Below are the code and all the weights of a small trained network. Each question names an input and a target symbol and asks about switching units off, where a switched-off unit gives its printed mean instead of its output.

import numpy as np


def w(rows, s, z=0):
    codes = np.array(rows[::2]) - 128.0
    scale = np.full(codes.shape[1], s)
    scale[-1] = z or s
    return codes * scale


def norm(h):
    return h / np.sqrt((h * h).mean(-1, keepdims=True) + 1e-5)


def f(y):
    return np.maximum(y, 0)


def softmax(a):
    e = np.exp(a - a.max(-1, keepdims=True))
    return e / e.sum(-1, keepdims=True)


def log_softmax(a):
    a = a - a.max(-1, keepdims=True)
    return a - np.log(np.exp(a).sum(-1, keepdims=True))


def net(x, mask):
    ids = ['αγδεζημξπστψω'.index(c) for c in x.split()]
    T = len(ids)
    res = E[ids] + P[:T]
    r = norm(res)
    for j in range(3):
        rows = slice(3 * j, 3 * j + 3)
        q, k, v = (r @ M[0][rows].T for M in (Q, K, V))
        z = softmax(np.where(np.tri(T) > 0, q @ k.T / 3**0.5, -1e9)) @ v
        o = O[0][rows]
        res = res + np.where(mask[j], z, o[:, -1]) @ o[:, :-1]
    y = f(norm(res) @ A[0][:, :-1].T + A[0][:, -1])
    res = res + np.where(mask[3:11], y, B[0][:, -1]) @ B[0][:, :-1]
    return log_softmax(norm(res)[-1] @ U[:, :-1].T + U[:, -1])


Q, K, V, O, A, B = {}, {}, {}, {}, {}, {}
E = w([
[126,110,117,40],'α',
[160,122,85,138],'γ',
[156,139,117,145],'δ',
[105,82,93,3],'ε',
[84,197,42,154],'ζ',
[142,96,175,112],'η',
[160,105,124,162],'μ',
[122,142,164,150],'ξ',
[204,136,56,65],'π',
[123,54,134,123],'σ',
[150,115,71,155],'τ',
[184,254,177,127],'ψ',
[186,13,222,204],'ω',
],0.014)
P = w([
[254,88,116,91],'0',
[246,115,152,203],'1',
[206,101,34,78],'2',
[231,83,198,241],'3',
[104,41,15,195],'4',
[211,39,174,239],'5',
[156,100,18,159],'6',
],0.0069)
Q[0] = w([
[145,95,236,127],'head 0',
[86,205,255,122],'head 0',
[218,205,141,105],'head 0',
[99,171,101,92],'head 1',
[97,194,125,102],'head 1',
[159,153,65,174],'head 1',
[167,96,215,72],'head 2',
[121,195,40,173],'head 2',
[184,147,143,81],'head 2',
],0.0098)
K[0] = w([
[194,79,124,128],'head 0',
[104,76,254,135],'head 0',
[210,162,183,125],'head 0',
[70,95,133,112],'head 1',
[146,90,169,97],'head 1',
[202,108,220,128],'head 1',
[71,120,127,167],'head 2',
[151,116,87,42],'head 2',
[83,199,114,161],'head 2',
],0.013)
V[0] = w([
[128,201,52,204],'head 0',
[180,254,125,187],'head 0',
[195,58,181,105],'head 0',
[103,99,116,62],'head 1',
[210,172,188,85],'head 1',
[71,246,151,45],'head 1',
[171,70,237,135],'head 2',
[146,153,39,105],'head 2',
[189,84,70,87],'head 2',
],0.0094)
O[0] = w([
[50,67,110,173,162],'head 0',
[19,180,116,249,145],'head 0',
[200,94,151,211,172],'head 0',
[100,139,125,41,103],'head 1',
[135,221,184,133,184],'head 1',
[39,254,130,128,2],'head 1',
[219,211,170,32,172],'head 2',
[50,166,25,129,157],'head 2',
[77,167,106,91,225],'head 2',
],0.0074,0.0099)
A[0] = w([
[79,126,165,116,2],'neuron 0',
[196,79,115,138,127],'neuron 1',
[2,221,84,130,135],'neuron 2',
[41,55,97,30,197],'neuron 3',
[245,60,67,140,162],'neuron 4',
[169,72,207,174,190],'neuron 5',
[119,214,103,133,3],'neuron 6',
[97,60,216,92,64],'neuron 7',
],0.0082,0.0048)
B[0] = w([
[181,86,98,90,128],'neuron 0',
[152,113,102,173,190],'neuron 1',
[66,2,178,127,159],'neuron 2',
[172,164,67,97,174],'neuron 3',
[144,106,53,203,247],'neuron 4',
[185,188,89,167,196],'neuron 5',
[88,95,121,189,130],'neuron 6',
[219,193,65,193,133],'neuron 7',
],0.0088,0.011)
U = w([
[172,83,136,126,34],'α',
[107,70,50,128,103],'γ',
[71,254,226,189,215],'δ',
[183,37,227,118,130],'ε',
[26,85,88,79,238],'ζ',
[136,135,163,7,252],'η',
[87,108,109,136,79],'μ',
[175,64,217,100,50],'ξ',
[126,158,115,100,97],'π',
[140,191,173,64,175],'σ',
[65,201,120,107,72],'τ',
[161,6,143,149,125],'ψ',
[104,144,110,109,49],'ω',
],0.0073,0.004)

Each question gives the input, a string of symbols that net reads in full, and the target symbol t.
The units are the heads (3 rows each of Q, K, V and O) and the neurons (one row each of A and B). Each row of codes is followed by its name. A weight is (code - 128) times the scale printed after its matrix; where a second scale follows, it is the last column's (O, A, B and U).
mask holds one flag per unit, heads first, then neurons. A switched-off unit (its flag False) gives its mean, the last column of its rows in O or B, instead of its output. The means were averaged over made-up inputs and are rounded, as every weight is.
A unit's drop is (log p(t) with every unit on - log p(t) with that unit switched off) / (log p(t) with every unit on - log p(t) with every unit switched off).
The circuit of an input: a set's keep is (log p(t) with only the set's units on - log p(t) with every unit switched off) / (log p(t) with every unit on - log p(t) with every unit switched off). Starting from all 11 units, units are removed one at a time, each time the one whose removal leaves the highest keep (on an exact tie, the one counted first), for as long as the keep stays at least 0.8.
circuit, biggest first: the units of the circuit, biggest drop first
most important unit: the unit with the biggest drop
heads that matter: for each layer, one digit per head in row order, 1 if its drop is at least 0.15 and else 0, layers parted by /
drop when u is switched off: that unit's drop, to one decimal
input η ζ ξ η μ π α, target ζ: circuit, biggest first : (head 0; neuron 4)
input ε δ ζ, target ζ: circuit, biggest first : (neuron 2; head 0; neuron 4)
input ζ ε ψ σ π, target ζ: heads that matter : 100
input δ ζ ε, target ζ: heads that matter : 100
input ζ η δ, target ζ: circuit, biggest first : (head 0; neuron 4; neuron 5)
input ζ ξ ψ δ, target δ: heads that matter : 110
input ε μ ξ ζ α, target ζ: circuit, biggest first : (head 0; neuron 4; head 1)
input α μ ζ, target ζ: heads that matter : 100
input ξ ζ α ε δ, target ζ: most important unit : head 0
input ε γ π γ γ ψ, target δ: circuit, biggest first : (head 0; neuron 4)
input α π γ γ ψ ζ γ, target ζ: heads that matter : 101
input ζ δ μ δ η π σ, target ζ: heads that matter : 100
input ξ π α μ ζ ε ξ, target ζ: drop when head 0 is switched off : 0.8
input ε ε ψ, target δ: drop when neuron 4 is switched off : 0.2
input ζ α ξ, target ζ: most important unit : head 2
input γ ψ σ μ ζ ξ μ, target ζ: drop when neuron 2 is switched off : 0.1
